Q:
[[  4  -5  -2  -8   2  -5  -2]
 [ 15 -50  -3 -27 -12 -11 -27]
 [  2  -1  -1  -4   3  -8   2]]
A: -1

Q:
[[-22  47  23 -11 -28  37]
 [-49   1  18  10 -43 -20]
 [ -4   1 -20  39 -33   6]]
A: -20

Q:
[[ 18 -26 -24  -4  14   0]
 [-20 -30 -11  15  13 -37]
 [-19 -35   5  25  49 -19]]
A: 5

Q:
[[ 37  -4 -48 -24 -40 -13   4]
 [ 21  -8  -7  34 -38  -7  40]
 [ 12 -11 -51  51  20 -50 -44]]
A: -51

Q:
[[-10  -6  41  -3  31]
 [  3   1  38  -6  42]
 [ -5   3  26  -8  43]]
A: 26

Q:
[[-49   8  -3  30]
 [ -7 -15  -1 -23]
 [  5  -6  -5  -5]]
A: -5

Q:
[[ 49 -12   0   1  -2  -8  -9]
 [-12 -38  -2  -2   5   2  -7]
 [ 51  -2  -2   1   6 -10  20]]
A: -2
---
[[-25 -13  14 -30]
 [-46   8   5  -9]] -> -13

[-24  17  18 -42   0] -> 18

[-34 -11   8  48  35   6 -25] -> 35

[[-14  31  47   0]
 [ -1 -20 -10 -11]
 [  2  39 -18  42]] -> 31

[[  7  11   3 -38  39]
 [  7  15   8 -25  45]
 [ -6 -43   8 -18  29]] -> 3

[[-23  31 -32   5]
 [-16 -20  43  -1]] -> 31

[[  6  -3   1  -4   4   3  -9]
 [-43  36  12 -14  35  36 -10]
 [-37 -25 -29  25  40 -29  13]] -> 4

[ 52  13  -8 -56  17] -> -8
---
[[-15  -3  -6   4  17  -1 -10]
 [-35   3  30 -55 -19 -29 -31]]
30, -55

[-14 -30 -52  -7 -18]
-7, -52

[-43 -22  11 -35 -29  18 -46]
18, -46

[ -4  41  41 -12  29  48]
48, -12

[ 43  26  20 -40]
43, -40

[38 34 39 29 45 40 52]
52, 29

[[-29   5 -16 -14]
 [ 42  -9  20  16]
 [ 53 -13  -3   3]]
53, -29

[ 48 -22   9  -7 -31 -28 -23]
48, -31

[[  8 -17 -41   3  -5]
 [ -8   4  31 -26  -7]
 [ 10  24  19  13  -1]]
31, -41

[[ 17 -38  56 -23 -31]
 [ 10 -17 -13  35  39]
 [-27   8  19 -53  12]]
56, -53
---
[48  1 -2 -6] yields -6
[ 55  34 -30 -13   4 -16] yields -16
[-14  46 -31 -17 -10 -11] yields -11
[-16 -46  -5   6 -17  25  23] yields 23
[ 17  45  19 -29   4  26] yields 26
[ 27 -54  -3   0 -13] yields -13
[ 6  0 34 52] yields 52
[ 1 -5 -6 42 20  4] yields 4
---
[-13 -20 -30  35 -55  25 -44]
35

[ 47 -26 -12 -37  40]
-37

[[ 42 -28  -9   4   6 -38   3]
 [ -5  22   0  17  -3   9  12]]
4

[ -9  33 -53  20  30 -46]
20

[ 2  6 48 53  5  0]
53

[-20  16  24  42   9 -21  16]
42

[[ -9 -40  -4  -8   4]
 [ -9   2 -49 -42   9]]
-8

[-41 -57  14  30  -5  37]
30
---
[[  2  58  34   1]
 [-14  39  54   1]
 [-30 -14  55  24]] -14

[ -3 -21  -7 -48  23] -7

[ 11  32 -11  48  27] -11

[ 54  -1  55 -22  29] 55

[38  3  5  2 57 -6] 2

[-47  -8  14   2  26 -27 -11] 26

[ 8 44 40  0] 44

[[-28  17 -25 -17]
 [ 36  -1 -57  11]] -1

[[-24  -8 -15  11  15  28  13]
 [  7  27  37  10  -3  -8 -16]
 [ -3  -2   8  -4  30 -47 -14]] 30
---
(8697, 7283, 5618, 7140, 3200, 7381, 6645) result: 6645, 8697
(5, 7, 9, 2) result: 2, 5
(158, 86, 58, 72, 189, 196) result: 196, 158
((57, 46, 35, 55, 82), (45, 49, 25, 55, 8)) result: 82, 45
((7642, 5289, 6188, 4382, 5918, 4327, 7033), (6832, 2681, 5306, 5556, 5024, 6408, 2736), (6111, 8014, 6451, 5874, 3688, 6797, 6203)) result: 7033, 6111
((480, 125, 756, 629, 637, 639), (812, 255, 420, 362, 144, 889), (285, 77, 377, 412, 333, 657)) result: 639, 285
(268, 934, 717, 24, 82, 807, 308) result: 308, 268
((41, 37, 32, 4, 2, 9), (83, 14, 80, 33, 47, 14)) result: 9, 83
---
[[-43   0  16  49 -15  14  49]
 [-53   4  13  51  -6   5  51]
 [-31  -6  20  50 -26  22  41]] -53

[[ -5 -24 -47  15  33  14]
 [ 41 -34   2 -41   9 -21]] 41

[[ 4  2  8 32]
 [ 6  2  5 47]
 [ 4  2 12 16]] 6

[[ -1  13  -3  -2  -4  13  21]
 [  7 -15  -8   0  10  -9 -50]] 7

[[-13  30  20 -19  56 -35]
 [-13  30  20 -19  56 -35]] -13

[[-12  -8 -29  44   3  24 -13]
 [-12 -12 -32  44   0  18 -11]
 [-11  -4 -31  43   5  18 -20]] -12

[[ 22  -8   7 -31]
 [ 39  -1   9 -40]
 [-20 -44   3 -15]] 39

[[  6 -12  32   5   3]
 [-22  -2  23 -27   1]
 [-38 -13  40 -46  26]] -22
---
[[ -7  -5 -12  -7]
 [ 26  21  42  26]
 [  4   2   5   6]] -> -7

[[  6 -23   5  17  15  29 -33]
 [ -6  35  -3 -20 -18 -15   0]
 [-11  18   9 -36 -29  45 -36]] -> 6

[[ -6 -17  52   3 -30 -17 -11]
 [ 36 -32  29  -8  24  -2   7]
 [-11   5   2 -34   0 -26 -11]] -> -6

[[ 37   0  -7  35  21 -22]
 [-18  16 -24  19 -32  13]
 [ 43 -23  -7  12   1 -32]] -> 37

[[ 10  20 -12   6  30  29  26]
 [-19  32 -37  29 -57  11 -46]
 [ 32 -18  15  17  13 -37 -55]] -> 10

[[-26 -22  18 -35  -3   3  48]
 [ -4   8  -9   7 -13   2 -11]
 [ -5  -4   3  -6  -1   0   8]] -> -26

[[-55   9  20  42 -29]
 [-42 -19  43 -20 -44]
 [-23 -27  22 -38 -41]] -> -55

[[  6   3   6   3   0  22]
 [  6   1  13  36  24 -25]
 [ 26 -10 -50  -5  -5  36]] -> 6

[[-10 -22  -3  14]
 [ 18  45   8 -28]
 [ -1  -5  -1   2]] -> -10

[[-33  57 -15   9]
 [-51  46 -29   5]
 [ 31  -8  32  29]] -> -33
---
-17    6    5   43 → 43
 18  -56  -28   26   -3 → -3
-23  -15   55   -1 → -1
 7   8  23  51   0  16 → 16
  0  -41  -29    6  -12 → -12
-18   47  -34   21   41  -22 → -22
14  30   1  46  30  31 → 31
 -3    2   -9  -43    8 → 8
 -1   36   24  -46  -12   -4   24 → 24
  2   -1  -14  -41    0    1   17 → 17
---
3	-53	-36	-32	23	-9	-25 Out: 3, -25

2	-19	-15	-12	-10	35	-2
22	21	22	-46	-50	35	-11
Out: 2, -11

-21	-15	45	29 Out: -21, 29

30	10	-3	11	-13
20	9	-13	-20	15
42	16	-11	-1	-4
Out: 30, -4

3	-17	-46	36 Out: 3, 36

-43	53	-34	54	-56	44	25
45	-9	-46	-38	37	-30	1
Out: -43, 1

-5	-9	17	-18	-39	-15	57
20	15	-17	-3	26	-3	-54
Out: -5, -54
